In the rows, zero is written as 128.
Two labels a row:
[136 143 133 112 142 147  86 142 140 119 149 142 126 173  82 119 162 115
 101 126 167 133 132 149  96 112 108 104 126 157 156 128  93  93 128 121
 148 146 124 107 134 129 133 117 115 147 116 136 148 111 123 140 130 120
 163 129 134 132 155 115 145 134 137 106 140 146 145 150 113 130 133 147
 119 151 107 118 114 109 120 112 130 121 137 130 136 141 144  94 144 108
 125 141 119 149 116 152 124  90 146 164 124 104 135 133 111 137 118 111
 110 150 127 148 171 139 129 132 143 131 140 152 111 130 135 129 101 115
 119 141 129  67 123 132 133 137 141 152 132 143 127 130 101  98 122 119
 115 105 146 162 118 127 133 103 129 123 133 137 126 129 113 140 140  87
 139 134 138 143  92 112 130 101  71  98 115  86 141 113 126 149 104 135
 112 125 151  80  85 143 128  94 126 147 127 148 131 144 126 114  93 121
 143 117 156 121 137 130 148 119 147 142 134 141 123 112 124 108 122 136
 174 148 143 114 104] | Q277, (87)
[137 114 131 122 123 120 131 110 175 161 144 127 104 185 106 154 140 102
 132 125 192 121 136 110 165 114 102 102 140 120 140 122  93 110 119 111
 155 142 145  82 136 135 125 143 125 128 175 149 144  95  80 140 142 130
 138 138 136 115 140 107 124 112 105  99  89 119 150 123 110 139 140 144
 125 112 151 148 109 135 138 162 137 145 103 108 147 126 140 112 119  87
 107 165 138  75 165 128 119  80 130 153 134  90 140 124 116 110 100 125
 139 134 175 168 102 127 146 123 124 122 144 137 132 127 125 139  53  89
 147 119 164  90 114 126 139 130 127 155 111 135 129 133 109 108  91 123
 109  82 147 116 112 135 131  83 148 110 146 122 154 142 144 116 148 124
 164 146 144 115 144 135 101  85  68 103 122 136 141 121 133 138 106 121
  95 112 138 104 121 109 148 105 125 156 115 128 125 139  44 109  99 141
 151 106 127 106 134 127  90 114 174 106 156 120 120 135 156  96 135  92
 169 146 136 132 115] | Q653, (86)
[111 104 121 111 121 151 130 125 145 140 122 126 123 168 106 137 175 109
 127 129 187 145 133 125 135 118 115 124 153 151 136 112  75 117 129 107
 190 155 118 120 142 120 135 153 112 128 118 135 146 127 129 156 139 108
 139 111 147 114 122 108 142 130 119  87 128 130 136 140 122  99 125 158
  91 118 101 134 103 140 117 139 132 129  92 126 155 134 119 131 131  88
 113 146 152 115 142 129 114  91 152 148 177 124 136 120 114 136 147 134
 133 150 182 142 120 138 131 133 102 128 148 159 102 134 114 161  83  92
 106 170 139 108 127 113 138 153 124 171 101 108 105 252  90 112 108 113
  96 100 132 131 134 140 118 106  69 131 130  94 119 143 125 104 143 106
 165 132 137 139  92 100  89  75  30 124 148  60 122 114 137 125  98 121
 118 115 141  96  95 117 158 118 128 201 131 143 121 138  66  99 105 117
 107 100 129 101 152 117 135  98 154 130 142 153 145 128 134 128 166  75
 177 141 106 108  96] | Q653, (86)
[127 166 141 116 149 138 100 147 154 133 142 144 136 166 100 119 176 134
 127 126 185 138 134 138 112 148 105 118 119 181 162 142  90  97 125 120
 145 153 131 168 130 115 144 113 106 156 105 148 146 141 115 131 121 109
 157 116 138 129 168 121 134 133 125 145 140 145 130 148 125 130 129 173
 118 144 102 122 112  90 124 133 128 118 109 142 155 149 119  99 162 117
 110 133 140 153 101 155  98  88 165 147 126  96 127 119 122 128 126 105
 118 143  96 158 163 133 119 121 145 117 156 146 126 122 128 102 114 117
 104 171 124  61 127 126 112 146 131 153 118 134 121 122 111 105 139  99
 129 107 138 177 127 143 141 118  93 146 152 133 130 118 104 114 146  92
 130 137 143 154  87 103 123  77  57 115 129  56 129 113 114 133 109 129
 115 119 128  73  75 107 130 122 129 166 124 142 114 148 131 117  95 120
 144 122 166 123 102 135 169 110 126 139 123 142 119 104 116 112 126 156
 187 157 189 110  97] | Q277, (87)
[ 91 132 114 128 117 127 160 126 151 139 117 134  99 145 109 149 182 163
 160 123 159 138 145 114 154 123 116 146 117 154 122 117  86 121 128 100
 158 121 132 184 136 107 130 141 153 132 137 125 136 152 118 118 133 121
 113 120 148 140 122 121 132 144 111 141 109 106 139 137 122 112 120 226
 127 109 107 141 111 116 134 183 121 152 113 149 148 118 112 155 125 101
 120 133 176 104 126 123  91  98 145 121 170 132 138 140 124 135 156 135
 140 120 178 136 118 112 132 142 119 130 155 160 154 126 139 132  90 115
 106 132 142  98 140 145 139 138 105 146 124 118 101 118 121 140 148 115
 124 123 131 109 148 139 107 112  54 146 128  81 111 133 133 124 145 101
 150 139 131 136 114  97 107 117  88 133 149  35 112 105 130  88 105 109
 130 119 119 122 123  98 140 143 125 160 116 137 115 133  99 109 139  94
 107 105 132 116 126 127 142  94 123 115 139 147 139 135 114 140 152  91
 160 135 126 140 117] | Q653, (86)
[127 159 143 117 131 133 118 164 167 154 162 127 127 217 112 152 198 139
 124 117 181 125 151  44 162 144 108  63 127 155 157  99  96  84 125 109
 131 143 119 130 141 134 143 115 135 148 124 165 156 111  87 129 148 129
 143 122 157 106 121 107 128 128 112 151  89 137 139 136  99 161 148 197
 142 134 136 125 120  67 153 154 136 150 145  99 134 120 129 110 129 109
 135 139 144 150 111 184  91  86 182 162 121 103 149 111 111 122 112 105
 115 132 136 151 143 142 124 134 141 134 164 146 119 124 144 124  74 114
 119 130 120  47 107 137 139 135 130 153 157 152 152 137  96  99 109 118
 131  70 122 142 109 176 130 103 153 145 162 119 183 142 121 142 172 113
 142 129 151 154 117  99 132  95  35  99 124  65 130 103 121 109 142 113
 135 138 189  96  76 130 129 107 136 173 138 135 130 144 138  95  74  98
 133 123 154 121 120 141 163  94 119 135 124 138 122 118 127 107 131 131
 151 156 191 124 124] | Q277, (87)
[107 118 135 127 112 138 145 129 148 146 140 138 113 174 126 155 162 139
 147 127 159 136 150 126 163 148 156 119 121 146 148  91 123 126 117 108
 146 115 133 158 142 138 124 130 163 157 150 140 158 148  78 117 137 117
 126 143 153 117 118 105 132 138 106 160  91 118 149 135 102 144 141 203
 129 122 130 122 108 102 146 174 136 151 128 154 134 134 132 140 119 118
 142 116 152 144 135 148  95 110 137 129 139 149 126 143 129 114 135 112
 111 110 149 128 144  99 131 128 128 116 143 131 141 103 180 105  87 104
 113 123 128  63 122  73 136 163 118 145 157 134 123 134 102 128 157 115
 140 105 109 118 140 144 110 116 118 139 140 125 128 131 133 113 175 176
 146 127 154 151 128  99 103 114 103 107 135  47 102 116 137 108 106 104
 134 143 130 128 127 114 112 137 151 168 127  99 123 135 126 105 100 108
 108 133 145 131  87 149 152 110 121 134 123 120 140 134 138 126 138 101
 126 162 167 125 151] | Q653, (87)
[108 100 105  91 126 116 146 105 157 138 102 134 115 123  99 148 178 114
 152 126 185 146 129 119 139 121 128 167 146 140 128 135  90 133 127  84
 174 127 118 182 133 101 125 158 144 110 143 114 127 162 140 137 139 114
 104 114 144 149 122 123 143 139 121 115 140 104 139 121 133  91 106 183
 101 105  89 155 108 162 125 188 138 146  94 143 157 134 122 150 130  94
 106 148 156  85 138  90 103 102 131 127 183 146 131 122 133 143 161 139
 158 141 177 160  92 122 125 141 107 127 142 171 138 133 108 161  82 114
  92 160 147 137 132 115 130 153 115 155  94 116  77 104 118 132 132 100
  99 136 138 106 154 121 114 124  34 135 112 104 103 129 118  98 129  97
 160 135 128 122 115 110  94 104  84 149 162  80  97 125 127 133  95 117
 105 109 111 136 144  70 149 123 110 183 123 143 115 124  33 103 148 102
 110 101 121 110 147 116 117 114 147 104 131 145 145 147 141 133 168  81
 175 140  93 112 100] | Q653, (86)
[134 150 135 116 119 148 123 161 156 152 147 145 120 197 109 137 170 140
 138 120 173 132 155 130 148 145 129  63 118 163 172 113 102  87 137 108
 149 138 141 156 133 133 124 111 124 153 104 148 150 127 104 126 136 121
 147 115 155 109 127 113 120 118 120 151  97 128 143 150 113 143 125 170
 132 142 125 124 117  75 140 144 136 134 134 119 132 109 131 108 130 114
 149 135 137 164 113 173 105  85 181 142 126 101 141 129 114 116 114 113
 102 129 129 132 155 127 126 133 144 127 161 145 108 111 157 112  94 111
 116 134 129  57 118 137 132 149 126 150 163 142 142 135  96 111 124 125
 120  85 120 150 133 155 119 109 128 144 154 121 163 136 119 133 161 116
 142 113 141 144 105  92 123 106  49  98 121  54 106 120 122 120 110 136
 148 147 147  91  81 145 120 127 149 179 135 116 119 144 151 111  59 110
 126 125 150 123 114 139 160 107 123 135 129 133 127 111 119 109 138 122
 144 152 181 127 118] | Q277, (87)
[117 145 134 124 125 119 130 149 162 154 158 144  96 178 109 157 166 123
 125 107 153 121 164 114 164 130 133  74 127 145 142  97 103  98 131 126
 120 132 143 141 151 130 141 134 133 165 140 127 160 114 105 107 124 141
 140 142 153 101 147 119 120 117 119 161  89 106 147 137 115 146 133 185
 143 132 117 116 106  89 136 157 123 146 133 113 125  95 134 131 123 109
 140 158 138 134 115 156 103  77 153 133 138  89 125 126  98 126 109 130
 131 142 135 142 149 108 126 152 147 132 152 156 142 118 159  94  80 119
 127 111 146  60 118 163 128 137 129 146 155 140 150 131 113 117 139 113
 127  91 126 119 121 165 127 103 127 140 170 127 161 136 117 168 162 107
 134 129 148 143 135 102 141 121  72  94 109  77 118 112 120 114 120 118
 129  82 137  89 106 122 124 123 141 121 102 114 111 146 126 112  92 154
 148 120 147 143 112 151 132 107 121 143 144 141 118 107 135 111 123 139
 128 151 184 124 132] | Q277, (87)
[149 173 155 117 113 123 128 161 150 150 126 123 134 164 145 138 127 147
 126 120 128 130 126 120 149 139 101  69 130 137 167 114 137 102 142 128
 105 119 127 134 146 117 136  98  95 107  76 134 115 126 133 110 138 142
 145 119 134 140  96 123 114 101 141 160 114 127 122 136 119 164 122 105
 150 131 154 116 145  86 152 102 124 135 151  92 126  94 112 139 116 126
 124 130 125 176 130 191 122 133 207 136 104 114 127  89 107 108 110 154
 102 133  89 120 170 150 119 131 148 115 139 130  85 119 117 115 132 148
 132 102 121 104 137 170 137 123 140 132 183 153 171 124 129 113  84 153
 136  96 141 125 105 176 127 124 168 137 157 117 189 144 121 165 131  97
  98 129 138 134 121 117 138 111  64 127 130 157  74 124 116 120 152 144
 145 146 138  90 104 161 147 137 132 159 141 124 128 141 191 126  90 119
 130 152 117 136 105 123 157 138  93 119 129 115 125  92 114 127 121 144
  93 136 193 155 121] | Q105, (87)
[132 131 125 118 127 111 145 145 155 169 149 107 107 167 147 155 153 127
 124 111 135 128 167  98 175 126 119  59 127 141 155  70 124 108 139 131
 121 117 123 120 153 140 140 125 122 133 126 140 144 100 119 127 135 144
 130 142 142 119 112 113 117 114 115 161  77 108 148 131 110 147 139 132
 142 119 154 137 129  95 130 138 131 143 145  84 113 112 121 136 115 114
 148 148 124 148 123 168  96 119 176 150 115 121 133 109 118 119 108 124
 120 132 132 135 134 154 128 134 150 137 143 145 117 120 134 136  96 117
 139  92 147  95 124 170 133 132 135 138 165 132 171 126 119 111 105 117
 132  87 124  93  98 153 122 113 168 144 165  97 175 143 116 165 184 104
 130 138 144 139 149 115 146 108  80 119 129 135 111 123 144 119 144 114
 132 129 135 113 111 133 129 121 139 142 115 116 125 143 139 111 104 109
 140 142 131 125 128 136 139 134 131 142 136 128 127 111 132 122 129 128
  96 137 169 136 148] | Q105, (87)
[ 95 151 128 112 104 134 136 109 191 141 133 145 117 175  83 154 207 146
 170 113 197 161 143 114 155 149 111 132 129 162 136 150  66 111 125  71
 178 119 124 188 138  66 123 146 156 115 137 142 141 172 111 132 141 104
 121  97 142 143 129 107 132 146 128 141 103  90 146 134 131 122 119 236
 124 114  87 146 116 110 154 207 122 147  84 184 170 137 118  71 136  89
  80 141 182 122 138 126  83  78 181 142 149 154 145 100 117 138 169 132
 146 144 186 170 109 130 135 145 114 109 156 177 126 133 116 127  67 138
  83 152 132 100 137 105 131 148 115 139 118 111  81 114 110 112 103  85
 102 121 147 123 160 154 121 118  47 141 130 156 116 142 127  54 147  86
 141 145 138 152  94  87  84  76  53 134 176  33 129 112 124 104  94 124
  95 128 117 100 126  91 135 140 110 219 130 133  82 144  86  99 128  86
  97 105 120  93 132 111 149 113 126  97 144 147 155 124 116 114 138  79
 197 152 135 133  90] | Q653, (86)
[126 125 130  91 132 102 114  94 185 142 132 141 101 153 105 151 170 113
 145 114 203 142 135 123 145 130 113 120 159 135 173 121  98 117 141 105
 163 123 121 134 149 110 127 168 122 137 172 118 137 157 131 127 126 123
 138 129 125 134 163 112 140 124 124 121 111  97 130 133 130 112 123 148
 118 117  94 141 115 145 124 169 119 141 126 107 159 129 140 127 135  92
 107 166 137 127 143  86 105  86 142 142 119 106 113 131 125 111 118 122
 159 136 135 201 126 121 115 123 139 124 131 180 135 122 118 108  58 122
 115 131 152 106 120 139 117 145 110 144 101 102 117 113 112 108 119 130
 117 113 126 120 140 133 152 129  88 117 157 124 123 122 120 137 138  89
 138 138 143 127 165 111 118  94  85  81 129 127 106 125 119 155 100 117
  83 106 112 107 133  70 143  94 112 161 115 133  74 128  73 125 120  95
 135 109 144 131 123 120 123 122 129 128 146 152 127 114 152 108 132 131
 170 147 169 125  94] | Q277, (86)
